In the rows, 128 means zero.
[ 83 165 116 112 137 135 187 134 116 140 139 177 127  83 145 158 145  98
  37  76 127  99 154 133 191 135 175 163 140 129 106 151 122 129 130 135
 183 168 102 116 138 108 174 159] | Zov
[151 128  78 100 165  73 103 132 122 126 121 228 132  92 157 122 161 131
 172 165 146 115 109 116 133  72 161 115 129 141 128 104 121 162 148 120
 166 158 159  92  80  45 126 146] | Kun
[146 123  72 104 164  76 105 146 113 124 104 216 146 105 149 129 156 139
 154 157 151 137 122 100 137  67 158 117 122 139 129 110 145 157 143 136
 199 165 161  63  91  39 128 153] | Pelon
[101 158  99 125 130 131 188 134 128 146 119 187 135 101 141 152 152  88
  67 125 133  88 150 138 164 126 146 157 129 113 121 161 115 163 119 132
 165 159 117 108 120 103 190 172] | Kun
[144 131 145 107 129 141 183 110  45 144 132 149 134 128 126 145 131 174
 112 112 151 117 132 114 147 115 158 143 126 119 117 114 104 126 166 135
 153 102 122 152 147  85 100 120] | moz
[136 139 134 120 130 140 180 107  27 149 121 155 130 135 134 154 136 182
 119 113 148 130 136 104 142 100 169 152 115 103 122 104  87 150 174 142
 139 104 111 156 145  93  95 106] | ges
[ 92 156 100 131 136 126 169 111 139 126 136 183 132  76 141 162 154  86
  47  96 133  87 149 139 185 116 166 146 130 125 106 164 109 151 145 154
 166 163 108 105 137  92 164 162] | kefu
[183  79 127 175  98 128 135  34 115 118 127 148 141 157 140 137 105  94
 133  89 115 149  77 123 148 169 187 113 121 142 141 136 144 138 160 139
 130 152  72  93 144 129 179 133] | kefu
[139 118 135 111 135 149 167 116  39 127 112 162 136 109 141 135 148 170
 135 137 162 122 146 109 129  81 165 161 130 116  99 115  82 133 182 149
 166 120 108 144 148  97  83 132] | Depi
[168 117  76 103 175  95 108 130 114 113 121 206 136 101 148 122 152 119
 169 144 167 125 125 113 144  79 167 113 125 138 126 123 152 168 164 111
 169 164 152  52  89  32 133 156] | voler
[153 120  82  94 167  66 104 147 115 119  98 211 140 105 152 123 152 139
 182 174 152 136 126 101 121  60 141 132 136 134 130 112 148 150 153 136
 201 164 167  65  91  74 124 158] | Depi
[155 128 138 107 126 160 165 143  32 157 126 154 135 131 131 140 133 212
 133 109 167 154 151 100 160  96 183 153 132 141 110 133 103 124 174 151
 155 142  96 135 168  70  91 139] | Zov
[188  89 111 157 111 130 180  57  93 120 102 137 151 176 137  99 108 129
 145  89 159 162  95 109 137 161 166 119 118 127 147 144 124 165 135 135
 169 147  94  78 133 149 176 148] | Zov
[163  84 123 159 112 146 154  46  99 116 118 156 132 175 134 120 106  98
 144  79 124 140  84 107 148 174 193 120 117 131 137 125 137 142 156 134
 145 151  80 104 135 147 191 132] | Zov
[203  90 116 159 105 130 141  56 101 133 111 142 140 179 120 144 111  93
 143 119 152 153  95 116 123 165 190  92 103 144 158 143 153 158 144 131
 153 141  91  65 136 135 180 120] | Voda
[104 149 110 112 134 117 182 125 126 143 119 179 141  88 130 165 158  74
  66 124 145  75 155 126 176 127 150 149 116 115 123 153 120 144 125 132
 180 157 128 104 131 109 181 172] | Depi
[151 124  77  92 164  84 110 151 129 121 120 209 143 105 148 132 151 134
 148 156 148 118 123 103 123  65 149 117 130 146 122 127 148 167 142 135
 196 165 158  68  92  53 128 156] | moz
[134 140 135 114 130 134 159 116  33 130 108 166 137 108 137 137 140 183
 131 122 158 140 134 108 129  88 167 150 118 117  99 105  86 128 164 164
 160 131 101 160 140  88  83 117] | Pelon
[ 87 153  95 112 149 145 184 133 140 123 129 179 154  75 150 130 161 116
  56 118 157 109 150 147 177 101 146 172 137 132 110 174 133 163 129 150
 172 197 102 109 123  99 179 171] | voler
[151 108  79  99 170  86 104 114 117 128 127 217 125  97 162 144 172 119
 152 155 147 113 118 112 132  61 172 108 119 154 125 115 142 155 151 111
 162 152 134  84  90  54 132 145] | ges
[155 117  77  92 171  70 102 140 114 120 106 210 140 101 148 133 164 129
 172 172 149 126 126  96 128  62 154 122 129 141 133 116 152 156 153 128
 197 166 162  56  92  60 127 162] | Depi
[186  85 125 145 115 133 144  63 111 122 103 158 130 178 113 147 119  92
 133  95 150 125  88 119 123 173 202  79 104 137 148 140 155 154 149 131
 167 131  99  80 158 150 192 115] | moz
[145 125 133 122 124 158 169 114  27 137 130 170 145 107 143 136 140 181
 122 128 156 144 151 105 138  80 176 161 126 117 110 109  97 127 171 145
 165 117  89 143 137 102  90 123] | ges
[183  78 126 162 102 122 151  49 115 125 121 148 148 171 135 130  98  93
 134 107 136 152  78 123 141 172 184 120 115 139 147 127 128 157 153 131
 150 145  81 102 136 142 181 116] | Voda
[148 138 140 130 120 143 172 108  37 150 124 144 126 123 131 145 129 188
 115 117 148 138 138 116 153 107 158 150 129 111 117 126 104 122 167 152
 134 104 116 141 147  77  99 128] | kefu
[166  88 120 159  99 129 146  34 103 120 112 170 130 167 137 117 107 109
 156  95 115 138  65 118 142 163 186 129 125 129 147 121 134 156 161 135
 139 148  78 104 129 145 187 132] | Kun
[138 132 139 111 110 152 149 127  47 149 121 168 123 120 125 139 142 204
 142 128 157 132 139 113 135  93 177 154 134 133 119 131  99 141 177 152
 148 133 101 131 160  81  99 125] | Kun
[149 128 131 122 134 147 170 124  34 134 127 166 149 127 141 132 136 185
 125 136 154 152 144 103 138  78 163 158 131 111 121 108  90 149 171 153
 156 126 100 152 148 106  78 121] | ges
[172  72 128 158 115 122 149  41 119 114 117 149 139 169 134 116 109  89
 157  96 130 140  78 116 137 169 175 120 123 133 148 116 128 144 157 133
 156 145  87 104 149 154 174 132] | Depi
[ 88 151 124 126 137 125 172 123 119 157 143 183 131  79 139 168 153  79
  36  87 115  70 147 146 179 133 176 143 117 127 111 158 117 135 128 141
 157 166  96 115 130  97 173 149] | rekaz
[185  88 125 173 106 124 134  41 120 119 122 140 133 153 129 143 105 101
 139  90 121 159  84 125 144 176 188 114 123 136 151 139 141 147 161 148
 127 141  73  87 150 131 176 123] | kefu
[104 164 103 115 132 137 175 121 128 140 129 174 137  79 140 148 159 100
  51 129 138 103 147 145 172 113 155 160 127 133 115 176 130 158 127 153
 171 177 107  97 135 100 175 171] | kefu
[137 123 135 114 141 160 170 121  38 124 117 158 146 112 137 135 132 185
 127 120 161 139 138 111 136  95 172 156 133 107 102 112  82 135 171 139
 150 118 100 157 146  96  93 115] | voler
[ 87 158 101 122 141 143 186 120 118 141 140 179 156  82 148 142 164  94
  53 105 125  86 149 147 168 105 136 156 131 125 102 172 119 148 120 151
 167 178 107 117 105 101 168 166] | rekaz
[152 127  81  98 162  70  99 118 122 122 122 231 125  92 155 125 160 129
 170 158 138 112 104 114 133  75 164 115 128 142 129 105 126 150 150 117
 160 162 155  93  81  55 127 148] | Kun
[169  80 109 165 119 140 155  43 109 112 117 151 137 161 139 126 105  96
 137  84 137 143  82 123 143 169 184 114 120 129 145 128 149 156 157 132
 126 161  73  90 129 129 187 130] | voler
[172  81 116 168 111 126 153  34 109 114 118 160 141 164 143 130 109  98
 132  91 122 150  76 115 141 160 185 120 116 125 156 118 132 162 159 137
 138 143  74 105 137 150 178 121] | ges
[185 100 118 165 104 136 149  46 117 119 119 135 146 173 126 128 124 105
 137 108 147 152  92 125 134 167 166 104 110 140 154 152 131 154 145 134
 137 141  96  84 144 121 175 131] | kefu
[182  98 114 157 110 143 153  71  97 127 106 153 132 185 125 125 110 110
 145  89 153 156 105 104 123 171 190  97 111 133 153 134 140 137 131 132
 163 142  96  80 143 142 179 127] | Zov
[161 117 137 107 115 142 162 147  43 160 123 147 142 129 133 136 129 206
 132 142 168 163 150 112 145  91 175 156 137 143 118 132 117 136 161 146
 147 137 102 140 161  83  92 119] | Voda
[165 135  82  93 164  94 113 143 101 126 115 212 135 107 149 115 145 134
 170 147 161 131 128  96 149  80 164 127 125 133 124 119 137 155 150 125
 190 160 168  58  84  42 130 166] | Zov
[195  90 117 151 112 134 149  65 108 125 106 153 146 176 123 146 111  97
 147 104 149 137  97 114 120 162 186  88 108 137 150 138 154 163 152 138
 170 136 103  70 146 130 183 122] | moz
[152 126  80 100 161  68 104 132 111 128 114 234 136  94 163 124 151 131
 174 167 141 115 112 113 130  68 158 110 126 139 132 103 128 150 148 127
 167 160 162  89  81  54 125 146] | Kun
[156 121  77 103 175  78 106 137 121 114 127 212 134  81 157 128 159 122
 160 147 153 116 117 111 138  71 163 104 127 137 124 107 138 160 151 114
 161 171 147  87  85  52 129 140] | voler
[179  77 119 160  99 120 155  48  98 120 107 156 138 172 141 125  99  91
 135 111 128 155  75 119 131 169 185 120 114 137 149 123 142 156 153 134
 140 151  76 107 131 145 187 119] | Voda
[163 118  84  97 170  70  94 124 114 122 114 220 137  90 148 132 167 115
 167 158 151 120 115 112 142  68 172 102 110 150 124 108 142 153 148 126
 172 157 148  90  96  40 124 149] | Pelon
[106 158 103 114 129 124 185 134 130 146 120 168 143  97 133 154 141  78
  50 133 143  84 152 135 173 126 147 155 112 112 131 169 125 167 123 135
 174 154 133 106 125 112 186 154] | Voda
[189  93 119 174 105 136 149  50 106 124 104 147 122 172 123 125 123 101
 135 105 150 151  95 123 127 168 190  96 110 133 153 147 149 154 139 141
 149 129  87  68 146 133 191 132] | kefu
[143 129 133 119 118 151 164 129  23 141 142 166 136 108 137 120 138 190
 133 117 146 144 148 112 135  99 159 151 135 120 117 115  76 109 166 153
 120 125 104 149 134  79  64 114] | rekaz
[169 125  84 107 156  76  89 128 117 116 122 207 119  75 148 128 154 124
 170 150 147 128 118 115 144  79 163 111 128 141 122 126 141 145 160 132
 159 146 152  67  93  41 128 156] | kefu
[151 139 134 111 124 126 175 113  33 151 111 151 137 115 135 149 118 181
 126 129 153 143 134 116 141 110 163 155 121 112 116 114  96 133 167 151
 133 108 122 159 135  90  95 107] | Voda
[125 133 135 109 128 143 161 130  41 143 113 158 144 113 138 131 136 192
 136 127 152 142 142 112 133  88 158 159 124 122  99 113  90 130 155 162
 158 127 110 159 147  88  90 119] | Pelon
[173  91 111 167 105 134 151  55 124 119 110 133 168 174 124 116 123 108
 144 106 152 151  99 124 139 162 161 102 104 136 157 132 137 163 138 139
 157 139 109  83 141 130 172 120] | Pelon
[ 80 152  96 123 154 137 172 125 145 118 134 183 135  80 150 150 154  93
  48  89 146  83 148 140 174 107 157 152 128 123 106 168 118 153 143 139
 169 178 102 112 128  88 172 161] | voler
[149 133 136  98 124 149 191 123  29 145 116 155 140 131 123 143 129 179
 116 117 158 116 136 106 145 115 166 149 118 103 120 118  96 139 174 135
 164 100 130 149 155  96 104 112] | moz
[188  87 109 162 111 132 155  60  97 126  92 149 149 168 129 121 124 106
 151 114 165 157 102 111 120 161 185  96  97 137 150 129 147 153 135 134
 177 153  89  74 140 125 183 128] | Pelon
[170 112  81  91 166  68 102 119 111 124 113 211 130  89 153 138 154 110
 157 174 155 123 115 117 137  77 178 107 112 154 126 114 150 148 155 115
 157 155 144  85  82  56 126 141] | Voda
[201  82 119 176 102 124 156  41 106 117 109 135 140 163 134 114 113 110
 142 101 148 158  89 118 131 163 177 108 115 127 144 150 131 159 137 139
 145 139  78  75 137 144 179 143] | kefu
[149 134 121 124 127 151 168 131  36 117 129 164 146 103 139 119 138 197
 134 125 169 161 158 108 133  91 156 150 133 118 125 115  97 120 170 145
 124 129 110 144 135  70  72 117] | voler
[176 119  86  95 156  83 111 132 119 120 121 207 150  94 143 133 149 121
 164 146 148 118 113 107 155  86 165 111 123 147 123 118 154 157 164 118
 188 153 159  68  90  45 143 159] | moz
[137 139 133 113 136 150 169 130  31 135 124 160 134 114 142 132 133 191
 132 110 154 139 148 104 140  93 167 154 130 120  99 120  83 125 172 156
 154 129 107 149 140  94  87 127] | Zov
[154 123  75 101 165  64 113 138 111 126  94 214 148 105 150 126 143 143
 162 162 154 143 125 100 141  66 149 125 124 131 136 107 153 149 148 134
 210 162 167  60  95  48 128 157] | Pelon
[ 94 161 104 117 133 127 186 121 126 151 126 196 126  99 129 156 153  86
  57 122 128  77 138 139 173 131 152 158 119 113 128 156 119 154 122 129
 168 158 117 114 123 109 194 171] | Kun
[ 85 153  94 115 142 150 186 125 136 120 130 167 151  67 151 126 158 116
  59 107 154 105 150 143 180 102 145 167 142 131 108 167 129 161 134 147
 176 190  98 112 125  97 175 170] | voler
[154 130 144 126 114 150 150 130  52 150 124 155 118 114 124 144 137 198
 121 123 161 147 148 119 148  93 181 151 132 133 112 136 103 132 176 164
 134 123  94 138 177  76  88 129] | kefu
[175  78 124 151 115 126 149  54 113 122 112 150 141 166 134 128 112  93
 154 100 130 140  83 113 140 163 178 124 119 133 145 122 127 140 157 134
 151 148  80 110 150 152 174 137] | Depi
[142 136 122 121 119 156 159 137  40 115 123 165 143 117 144 114 140 198
 130 126 171 158 152 110 125  82 153 151 134 124 117 120  97 126 161 147
 118 131 109 145 131  66  69 123] | voler
[155 118  78 100 177  80 109 127 109 128 123 216 138 103 160 136 164 123
 161 164 144 123 123 103 139  60 175 113 114 144 134 105 140 168 156 122
 170 161 137  89  94  58 128 142] | ges
[132 128 127 109 138 164 166 136  54 134 127 154 133 121 129 133 139 205
 122 105 169 149 139 111 154  98 179 153 146 123 121 126  98 138 174 146
 146 133  97 149 169  76  96 113] | voler
[155 121  89 101 164  77 105 131 107 135 127 220 133  84 151 124 156 124
 161 154 137 105 112 109 147  72 159 111 125 130 131 108 127 143 151 127
 173 160 154  85  82  53 126 146] | rekaz
[149 138 135 119 116 147 151 141  48 153 122 163 131 130 128 137 140 207
 149 133 156 144 146 111 137  88 172 148 138 132 124 130 106 155 174 161
 145 144 110 125 160  75  93 126] | Kun
[ 85 158 109 125 139 123 162 100 134 136 134 202 126  86 138 162 155  87
  63  99 128  61 141 137 176 118 174 145 119 123 116 157 121 147 149 141
 175 171 116 105 126  99 181 158] | Kun
[ 83 153 103 121 141 124 170 111 137 136 133 204 125  93 152 144 152  85
  62  99 130  71 145 141 172 112 168 154 134 124 108 158 125 145 129 135
 173 170 113 111 119 102 177 167] | Kun
[140 136 124 125 129 154 157 141  46 113 130 157 139 114 141 112 134 199
 132 115 172 162 155 113 133  87 155 151 137 125 123 122  96 132 174 157
 121 128 102 141 144  63  65 118] | voler
[180  88 125 154 112 119 151  62 118 126 110 130 157 185 129 122 127  94
 160 121 153 134  99 118 127 159 156 103 102 140 161 135 136 168 142 131
 148 149 107  87 145 139 170 128] | Depi
[188  94 118 154 104 138 160  60 106 130 116 131 156 185 128 125 115 123
 146  94 150 161 103 109 150 170 171 103 119 146 155 137 146 145 135 123
 145 155 105  79 140 130 173 138] | Zov
[169 113  84  99 165  76 103 128 112 129 124 214 127 101 156 127 159 114
 151 167 153 118 122 114 135  69 185 108 111 158 122 117 146 152 155 109
 173 156 144  76  88  55 129 143] | Voda
[150 126  87  95 171  64 109 135 118 126 118 212 142  90 156 107 153 135
 157 157 156 130 109 112 144  72 154 113 124 140 129  92 126 145 134 129
 196 164 163  94  96  55 116 143] | Pelon
[147 132 141 108 132 154 161 153  45 158 128 140 137 138 127 136 125 225
 135 107 164 161 158  98 153  94 172 153 142 136 117 135  96 133 165 162
 156 139 108 131 177  75  78 133] | Zov
[ 87 145 112 113 135 121 175 121 129 142 140 173 134  76 147 163 147  76
  30 106 132  87 143 147 181 131 180 151 125 143 107 154 127 146 128 136
 166 173  92 122 129 108 172 145] | Voda
[146 130 139 111 123 158 172 125  44 162 125 147 132 143 129 151 140 206
 119 129 160 159 150 108 146  91 175 159 138 134 134 122 118 147 171 143
 153 132  98 134 177  85  96 118] | ges
[174 120  83  92 170  84 113 143 120 122 132 207 144  93 142 131 148 120
 156 142 155 125 120 110 153  90 167 110 128 145 127 118 146 153 154 122
 189 144 156  67  93  40 129 154] | moz
[142 133 136 114 113 145 154 130  53 149 121 168 129 120 134 136 135 210
 147 130 157 145 144 112 137  89 170 161 144 132 117 121  93 140 177 153
 139 142 105 143 160  72  85 128] | Kun
[193  88 119 158 110 125 146  71 106 134  91 143 138 179 120 134 120  93
 162 123 163 137 103 114 112 163 179  94  99 130 157 134 142 168 140 141
 166 141 105  60 147 144 182 131] | Depi
[155 110  74 100 176  91 104 135 117 117 122 217 133  96 158 137 159 113
 154 145 160 113 121 112 135  71 171 104 123 145 121 121 142 160 149 110
 160 163 138  77  89  31 132 149] | voler
